Each row is followed by its class number.
[-392  212 -101 -216  353  -35   40   26   91  489    9   40 -145  308
  107   -4   -5  -17 -157  -78  174 -352  162   38  150   66 -193   61
  110  -18   40   72  351   59  156  225  -31  183  336 -329 -133  -74
 -378] : 0
[-111 -114  135  -59  265    5 -102  150   94  120   57  120  158   37
 -213  -29  -86   90  -11   50  -87   62  -11  423  114   61    5 -107
  151   97 -146 -149 -189   88  -67   74   42  392  209 -170   27  123
  -53] : 5
[ 414  -89  146   81  253  130 -113   45   47  674  170 -352   60  290
   67  113  175 -229  176   23  154 -410 -167  -35  -53  -66 -376  392
  129   48  277  -47  -70  155   59 -164 -163 -186  198  -18  -34   13
  118] : 2
[-308 -245  184  -38 -112   65   80   35  -87  -63  233   -5  -39  114
 -256 -203   51  -91   78  123 -177   30   23    6 -164 -161   91   94
  -49 -215  -33   88   87  -68   56  229  -60  221 -196  -52  -79 -143
   33] : 1
[ 207   45 -147   12  -67    7 -103   17 -205 -145 -135   83  146 -244
 -394  142   47   43  115   30  184  172 -132  121 -262  -80  -29   -4
  239   96   84  239  -51 -208  135  -38    8  158 -230  165  107   30
 -137] : 6
[-228   55  227  -81   23  -69  277  -81   61  324  -93 -151 -165  188
   -6  337  361    5  153  278   78  -63  140   -6  -43   84 -233 -157
   67   92  -74  152  132   -5  344  403  223 -182 -354  154  -82  -89
 -550] : 0
[  88  299   82 -213  257 -244  -48  -79  249  -45 -154  -14  -52  385
  138  130  235  -50  -31  379 -196    9  184   23   40   57 -309  110
  200  260  131  148 -187  176  151  -59  -12   19 -120 -158   32 -123
 -279] : 0
[-152  332 -198   31  280    4 -104 -136 -237   92   74   38   42  110
 -199 -133  -74 -178 -156 -220  -48  -85  170  -74   64 -138 -199  267
 -103  -74  193  -54 -176  101  -32  215  -91  310  367  -45   31  -74
  -52] : 2
[ -85  -77  103 -211   30  -62  272  154 -157 -265  107 -150 -183  253
   83   97  203 -115 -371  649 -131  -63  194   70   32 -211   53   40
  328  120 -176  180  -23  -67  191  124    0  163  142 -171  127  154
 -294] : 3
[ -66   69  145   45  165 -206 -156  -98 -114 -146 -191   37  173  -38
   46  280   94  105  -67  142   28   99  299  -91  183   92 -162   81
   95   16  217  -42 -281   70  -88 -115  -26 -175  319 -147   88    9
   45] : 2
[  48   84 -249  -82  -82   -9   26  121 -263 -373  167  -68  -21 -126
   71  -49  248  252 -103  124    9 -371 -197   30   30 -248 -146  -71
  101  148  -70  175 -164   27  340  156   49  149 -159 -102  -11   87
   57] : 5
[   7 -216 -292    6  -16 -219 -202    6  -36 -160  -11  129 -202 -307
  -17 -133  156   -9  -88 -111  -10  302 -443   73   68  -81  -86  330
   32   78 -139  -29 -228  257   50  -57  200  -52  224  134  -17   -8
 -210] : 7
[ -11  243 -194   36   85 -116   51 -186   99 -446 -378  -86  -35 -245
   -7 -191  137  230 -205  -62 -150  374   46 -255  161 -122 -263   44
   45  202 -150  -64 -257   41   58 -122  313 -167  -92  192  184   45
 -141] : 3
[  59 -486  -78 -177  323 -390   16  138   29   89   37   -3  -39  178
    3  103  131   43   73  -30  -26  -67 -221  146  -95   97 -117   23
  311  190  -78  124   17    3  257  126  -55  167    5 -158  -10  -88
 -284] : 1
[-481 -193 -171  -73 -160  220  238  181  220  193  -36 -109   39  164
  210  269  -60  161  210  218  126 -111  180  238 -113  -46  -72 -229
  106  154 -114 -179    3 -215  202   26  235 -214 -285   26 -117   97
 -194] : 1
[ -79   22   45    0  -91   26  187  188   13  114   92 -118  106   16
  125  -55  -88 -116  134 -267  -59  134  -34   74    6 -292  -25  182
  -79  -25  -90 -226  203  159   62 -103  182   74 -131  -48  -40  -47
  151] : 1
[-167  -65 -138 -128 -337   33   24  117   65   -3 -273 -108 -138  396
  291 -899  200 -406 -113 -125 -393  219  176 -475  -71   74  -77  -38
 -243  -19  133  204  -16  229  141   -5   -8 -172   19  -30   35   14
   73] : 0
[-432  221 -195   89  199  -50 -189 -175  -83 -294 -151  133  321 -367
   24  144   38  -65   92 -106  -46  110  129  -73  116   42 -242 -264
 -110  -10  231  241  -80    8   54   15   62  -89   80  -88  -25    4
  -97] : 3
[ -87  315  -86 -190 -175  206  -65  279  -31 -219   74   91 -124 -137
  152  240  256  -51   39  139  -51  371   41   26  -77 -279 -142   22
  -29  182  -24  152  443  130   84 -343  318 -186 -345   69   72   65
 -107] : 6
[ -78  129  -57 -188   11  335  -97  232  -82  282   69   57 -412  108
   91  -87 -368   63   44  -65  246 -157  -17 -219   89  -25  -18   14
   63  130  138  217  162 -254 -134 -127   33 -578 -163  152  -26  157
  283] : 6
[  93  -60  173 -248  -52   28  132 -230  -68  247 -136  -38 -121  181
  -33 -139   47 -192  -23 -123 -107 -201   83 -163  -63  -89  -15  -33
  159  -38   68   45  218  134   34 -243 -214   39  109  148 -118 -197
 -293] : 0
[-340   81 -235  -91  -43  160 -228  220   95  314  365 -202   59 -251
 -186   92  -96   45 -241  301   19 -230 -164  -73 -171 -202 -113   33
  257   34 -110  163  285  -44  262  449  409  -57   34  -60 -242  377
 -164] : 5
[   7  114   66   73    1  -32  -72 -135  185  116  -25   40  153 -178
  172  198  200   -8  228 -239 -263  396  274  -76  -82 -175 -111   65
 -337  -20   73 -316  383  318 -105 -310  382  -78   24   28  -49  -82
 -154] : 5
[-138  101 -139 -145  173   14  148 -143  173 -281  -92  -14   10 -120
  182 -189    8  122  -11  137  -85   64  237  -58    2  -15  127 -282
  -90  264 -199   33 -120   -3  184  150  120  215   22  -26  -26  -66
 -273] : 7
[ 478  124   27   79  205   47 -178  -98   16  152   60 -366  242  339
   15  114   52 -251  -84  -88 -156 -228 -192  125 -278 -313 -159  241
  -30  -80   36 -268 -220  233  256   40   43  361   60 -203 -105    7
 -104] : 4
[  78 -104   18   44 -106   12 -119 -211 -144 -210  -35  133 -154   16
  154  153  279   95 -123  215  -66  222   85 -102  138 -143 -119  268
  -32   49 -170 -168 -141    7  -63  -33  127   26  197   32  125 -183
  -14] : 0
[-296   -7  -10 -108 -231   18   59 -185  102 -115  -16  121 -119   33
  173  189  190  -56  144  452 -100   -6  560  -79   62  160   -1 -140
 -132   69   69  145 -117 -185  115  265  230 -313  -65   67   60   75
 -427] : 5
[-129  -62   50   39  194  141 -172  -43 -326    4 -327  152 -319  165
  -85  -22  297  -60   98  214  -61  230  114 -145  102  -25  -28  -86
   63 -157   68   43 -142  167   31 -123  -25    6  181  -80  104   70
  -11] : 7
[-351 -143 -165  -58   -4 -287  -47   70 -222 -188  -68  311  -60 -425
  -48  231  302  -68  -97   41   15   37  -47   90  -44 -145  -69 -338
  -31 -141 -112  -91   23  192  136   23  -43   83  -17   93 -108   66
 -461] : 1
[ 201 -468  204 -156  479 -238   39  440 -246  211 -110   53 -264   40
 -159  -93  223  -90  269  -63  132 -168 -181  195 -151 -297  -56 -300
  336 -291 -158    8 -222  100  351   64 -293  189 -100 -216  -45  109
 -117] : 4
[  -7 -113  -65  250 -132 -269  -34   54 -339 -462  129  291 -343   25
  -12 -186  163 -384 -275  175 -105  255 -164 -151  -55  -79  163  206
 -215 -177   23  117 -216   -4  -59   49  -68  -90   -1  -56    6  129
  272] : 0
[ -78 -220    6    3 -186   38  102   62 -124   58  -57  -82 -253   82
   98  -70  377  -18  -46   56   11  205   33 -117   92 -171 -333   71
    6  -32  209  140   43  115   70   75  269 -117  -30  -35   50  -71
  -22] : 0
[-206   36  147 -252  188  -27   82  129  -11  -11 -168 -110 -125  177
  -80  104  247  -93   76  178  429   43  101  149   10   30   -5  172
  245  -73   21   25   79   52  107  -30  -21  204 -146  -36   44  -35
 -298] : 4
[ -21 -197  414 -170  150  174   60    3   29  179  -56   17 -100  330
  -16 -305  319 -170   56  159   30   22  299  -12   79  -71   36 -157
  258 -316  -44  289  200 -154   83  105 -208  148  128 -168  -79  -79
   50] : 2
[ 293 -249  -85  167   -1  276   78  170   47  342   33 -243 -223  379
   95 -133  -53  155 -131  143 -120  -83   17  -36 -274 -358   39  202
   29  -80   78 -192   -8  -66  -13 -224 -174  211 -304 -221  111   46
  114] : 6
[ 117 -156  141  -53  324 -183   56  -49 -224  303 -197 -128  -25  317
 -183  -60  222 -251   72  -33  260  -53  -38  216 -205 -354   61  239
  272 -251  187  -33 -335  107   35 -228 -270  268  272 -106   43   83
 -167] : 1
[-693  487  -60  -95 -102   79 -196 -138  222   98 -334  -82  142  133
  183  139  193  -97 -312  -31   25  -31  139  -24   90  -62 -261  -87
    0 -147  -77 -171  216  317   54  -76  213  294 -210 -336    7  197
 -453] : 3
[ -49  -25 -274 -157 -245  -18   27   74    9   34  112  197  -72  -85
  267   24 -183  -32  -89   38  299 -170   80   30  -98 -204 -110   24
  -33  199  246   50 -109 -145  -59  -61  -15 -106  371 -189  -37  -72
  123] : 6
[-477 -172  -28    1  -66   58   50 -235   74    1 -139  178 -244 -104
    2  -90  146  -60   11    5   82  372  446 -202    6  254  173   68
 -264  -24   -9 -106  121  119 -173  126  164   21  125  228    6   75
 -163] : 0
[  68 -254 -170  -13   28   -4 -166  163  -94  -76  318  153 -151   47
 -111 -126 -108   65 -169   80   18 -150   -3  -35  -86  183  209 -106
   33  -50   77   50  -31 -206 -230   46  -86   52  223 -207   78  251
  256] : 4
[ -95 -235 -168 -272   71   70  -24   63  139   56  -77 -111  -36  -62
  124 -245 -181  119   -8  -11  -20 -127  -43   56   96 -156   28   28
  -88   75  -56  -94  179   39    8   93  165  271  185  -46   86   79
 -126] : 3
[ -71 -349  -37   19 -166  200   92  -90  -48  189   16 -187  -28   87
   83 -204  255  -74   37 -214  -53  369    4 -142 -170 -121  285  187
 -135 -212   65 -192   95  344    3 -179  -21  186  147   72  -29 -154
  244] : 6
[ 226 -152  193   28  126 -176 -222  -55 -263 -475   35  267 -263  165
 -105  -89  137 -277 -147  -99    4  127  105  -69  114  130   41  148
  -85 -107   45 -179 -244   27 -143 -180  150   84   86 -174   25   36
  -52] : 6
[-234  -50   48 -149   51  -28  -15  179  -46  188  -86  -75 -191   -4
 -149  373  447  213  -65  118  114  108 -227   99 -139 -284 -114  -72
   20 -204 -141 -206  167  223  156  -48  126  -41 -259   84   79  115
 -131] : 6
[-274   23 -312  -10  -29 -214 -215  183   -9  -26  126  376 -102 -359
  -45  153 -413  -56   19 -115  255  -91  -84   46   47   23   22   20
  -32 -108  143  159  162 -263  -20  160   95  -64 -191 -265  -17  112
  -73] : 0
[ 109  175  218   55  164  146   -6  -45  -33  165 -119 -259  206  117
 -135  316  201  -94   70  239  188   34   21 -102 -152  -64 -164  -12
  146  -27  120  -98   54   -7  -68 -247 -141   77  -44  -45  192 -112
   44] : 1
[  60   64 -168   53  115 -267 -158  -76   37   -2  -30   57 -117  -92
 -104 -109   71   59   56   -3 -252  217 -201  -36   13  -64 -158  218
  141   77 -132   31   83  196  -66  185  319  196  -41  128  -86  134
  -83] : 4
[ -71   42  -82 -196  535  155   26   -2   62  -11  341   52 -256 -258
  -90  378   32  127  117   31  307   -1    5  -98  171   31  -36   33
  139  -30   28   88  232  -31   16   43 -112   37   49  -62   83 -282
  180] : 7
[-267  192 -163  154 -114  162 -346 -289   33 -212  131  366   30  -82
 -206  -95   -9  224  -68  210  159  259   -1  -39  101  114   -2  232
 -248  162 -116  -90  -91 -405 -379  198  339   40  230  122   92   -1
  326] : 3
[ 333  -89   60   68  295 -206   52  -91 -133    3 -280   85   41  195
  150  -62   -1 -223  460 -536 -139  -47  332  -66  117   77 -192   50
 -126  -99  254  -37 -268  105  253  -57  -62 -143  163 -199   70  -72
   73] : 5
[ 318   76  477 -140   93 -116  296 -157  177  -36 -389 -475   64  337
   89  122  138  125   63    7  139 -174  307 -254 -117   41 -230  157
  286   77  119 -136 -100   78   37 -442 -225  -98  -80 -208  222 -238
 -117] : 2
[-110  129  119  -19 -114   13  129 -100  -16 -158  198 -245    0  273
   36  -91  184 -113  -91  119 -105 -233  234 -114   10  -42 -102   89
   33 -134   88 -118 -150   71  -39   -7   80  135  -82 -206  -11  -78
 -105] : 5
[-174   21  -92 -252  -21   50 -251 -141  -22  -51  -76   59 -373   62
  -90  -40   50  284 -131  -29  -39  254   -4 -290  282  -97 -207  580
  149   69  -37  -67  253   96  -60   -9  478 -128   95  132   24 -102
   24] : 6
[ 208  314   65 -195  108 -133 -218 -164   10  173 -110 -247  131 -141
 -210  105  174  -78  117 -110   35 -117 -345  -82 -265 -147 -179   -9
  199 -110 -130  -21   80  277  218   96   79   90  -72  273 -233 -133
 -400] : 3
[ -74  115  -71   64  -50   17 -195 -168 -290 -462  -57   71  -97 -309
  -97    0    2  306 -102 -168   75  308   21 -224  184   -5  162  147
  -39  -75    5  -23 -189  143 -158    8  152  172   95 -119  217   29
  340] : 2
[  32 -193  -63 -190    5  262 -116   96  141  258  193 -116  -94  -13
  104 -259  216 -102  236  241  -35  156  189 -252 -150  -45  193   82
   80  -35  115   23  251  199   43 -221   85   14  308 -121  -51  -94
   61] : 2
[ 103  158 -310   10   10  -95  -49 -104  286 -115   81  288   31 -262
  -41   73   26  236  216   -6 -335  159   47  -14  170   77 -204  -43
 -109   25  -66  -28  376 -161   26   96  255  -86 -158  145  -17 -240
  -96] : 4
[ 384  -49  146  361 -159  -78   94   49 -114  -37   71 -151  285  214
  120  174  249 -214  185  179  -73  118   81  158  -25  110 -118    1
 -331   39  329  -45 -518  -33   32  164    6  -87 -204   -8  185  -44
  205] : 5
[-144  -54   65   39  -56   90   56  128  -77  502 -144 -127  128  568
   88  111 -212 -226   62  254  -35 -275  174 -123 -227  150  -76  -32
  -43   85  100 -231 -203 -182  118  -40 -281 -303  177  -88   15 -158
  -86] : 0
[  36  -52    2  194 -124  -44 -128  287   84  -96  170 -152   34 -107
   36  -72   49 -228  -93   12  -93  232  -63   91 -209 -106    9  -47
   21 -202 -166  -56  -42   88   44  224  296  194 -434 -152 -127  286
 -170] : 4
[ 170  103  -21  100 -146  106  -15  -49  -11  254  -73 -123   72  455
  -20   28   99   -2 -206  241 -185 -130 -198  132 -128   29  -90  -36
 -249   54  158  -62 -126  -76 -154  -10 -225  -95  -15  253  136   50
   55] : 3
[ 111   97 -296  107 -109  181 -109  -50  -39 -130  216  238 -185 -121
   83 -134  147 -225  -28  416 -379 -194   34 -122  -71 -135   -8 -339
  -48  185  -92  319 -166 -105  297  191  115 -126 -130  -15  -59  389
  -45] : 5
[ 180 -161  -28   23 -245   88   35   90  154  329   77   51  -83  422
   99 -291  -54   68  136  225 -363  -19  113  -52   36  -39   27  315
   21  108   54  -16   91 -151   20 -158  -59  -44 -141 -159  141 -125
  106] : 2
[  33  -39   11   -5  117   75 -335  -55  -19  -34 -149 -203 -137 -187
 -204 -168   92   29    2 -182  342  376 -136 -269 -188  -55 -171  418
  161  -43   66  -23  -33  178   55   64  454 -125  360   38 -197  -44
   -5] : 5
[ 105  120  324 -150   84 -126  -50   98 -131 -128  -65  -46 -179  -44
   24  161  492   45  155 -135  -64  203   65 -108  -55 -434 -426  239
   91 -174  -61   26  422  342  143 -159  304  -88  -20  -87 -106  -74
  -45] : 7
[-189  195 -222  -46  329   75 -209 -102  -95 -349  157  193 -141 -559
  -26  358  141  217 -250  377   65   30   55 -302   23   -5 -171 -315
    1  226 -208  112   -6   55  150  412  127   -2  341   24  -60   49
  112] : 0
[-214  188  182 -279 -157  392  120   51  123  154 -100   -5 -264  313
  185  -17  204  139 -120  -35   61  121   86  187  116 -263 -164 -111
   80  -80  -57  129  344   12  -47 -184   24   25 -261  -32   21 -166
 -119] : 0
[-290   29 -190  -12 -144   81 -150   25   15 -228  127   97  -57 -240
  -21  -12  -52  180  -53   87  149  208  136 -234   37   29 -136   -9
   31  -13  -37 -123 -148 -114 -128  221  208   70  -39  -67   -9 -228
  176] : 6
[ 568  232  -23  -23   -5 -230 -233   84  -10    4   99  -97 -220  -12
   -8  209  184  -74 -205  184 -227  218 -312   62   69 -340 -334  448
  224  -95   87  143  189  287   80  164  270  176 -178  -44   -7  -80
 -261] : 1
[  78  320  307  -26  238 -403  151 -323  -25 -213  -60 -117 -197  -65
 -110  -62  103 -133   -5 -283 -364  188  -46 -235  -40 -107  -82  133
  -54 -123 -205  -43   98  517  -54  161   98  293 -114   99  -98 -158
 -202] : 0
[ 176  139  -78    0  123  152   70  133  223  266  -15 -315  127  327
  115 -115 -502   57   55 -328 -112 -313 -183   75 -161   -7  -24 -170
 -218  -20  104 -130  175  -80  -13  119  -53  103 -205 -125  -40  -26
  193] : 5
[ -23  -40  109  186  115  -91   16  146 -174    2 -123 -210  -24  293
  113 -224  398  -29 -336   78  -31  178 -156   43  -65 -298 -222  111
 -231  -99   23 -277 -185  324  -69   46   72  186  314  -85  -49   44
  140] : 1
[ 228  -15  -27 -291 -126  285  -90   46  -20  412  144  -89   25 -142
  127   30   93   65   64 -233   35  -26 -231   67 -195 -288   96  -27
  -56  144   52  145  474  173   16 -327  -25 -144  194  248  -33  -13
  -82] : 5
[-295  -89  133  -57  169 -205   28 -118  296  111   20   72  108  223
  110  306  115  -58  167  265  -75  -47  338   37   25  311 -138 -178
  183  -77   20  219   84 -227  165  367   25 -172 -143  -84 -239 -116
 -223] : 6
[-253 -356  -14   95 -293   80  150   10    9  -57  121  192 -283  179
  180  118  642  -12  125  378  108  225  393 -140  -79  -16 -281   86
 -267   13  123 -108  -91  -78  103  137  168 -185  -84  -55   62 -215
  120] : 0
[-100  275  -60   22  111  116  -62   43 -167 -156   41 -354  240  -19
  -82  -83  -55   59  104   79   40 -293   10 -151  -63  116 -263 -163
  -48   95  237  255 -482  -84  123  288  -63 -196   68  -45   97  -40
   42] : 5
[  -6   41   43  -36 -402  280    7 -297  169  -43  103   42 -328  -27
  176 -179  240  184 -350  340 -232   57  299 -243  135  -50 -103  155
   82   17 -365  -59  152   52   47  332  199   58  215  146 -214 -195
 -278] : 2
[ 296 -154  208  -87  228 -317   46  264 -129   43  -95   38 -298  155
 -109  123  301  160  131   86   51  121 -134   27 -135  -42  -43  308
  137 -177  -73 -275  248  265  -88 -299 -273   90   -4   68   24 -223
   35] : 3
[ 512   16  -32   93   91  322  -90  -71  118  374  192  -30 -399  280
  -21 -222 -123   12   75  -37 -158   48 -115 -109 -196  -80   43   74
 -120 -195   72   78   24 -145  -95  170 -130 -173  -38  214 -166 -223
  220] : 6
[-343 -204  128  -31  252 -106   35  -86  111    3  102  324 -201 -234
  135   48   35  -30   51  -68  233  311  149   95  187   -7  286   92
   68 -161   41  281   35   65  -76   24 -191  100   90 -276  -12   30
  244] : 3
[-400   99 -118 -196  -99 -238   12  -71   55  -79 -175  147  144    9
 -106  -41  297 -189   20  245 -130  -62   89   91 -163  207  -86 -278
   45   72   -9  188  -22  155  192  157 -175  231    9   40  -25  -30
 -569] : 1
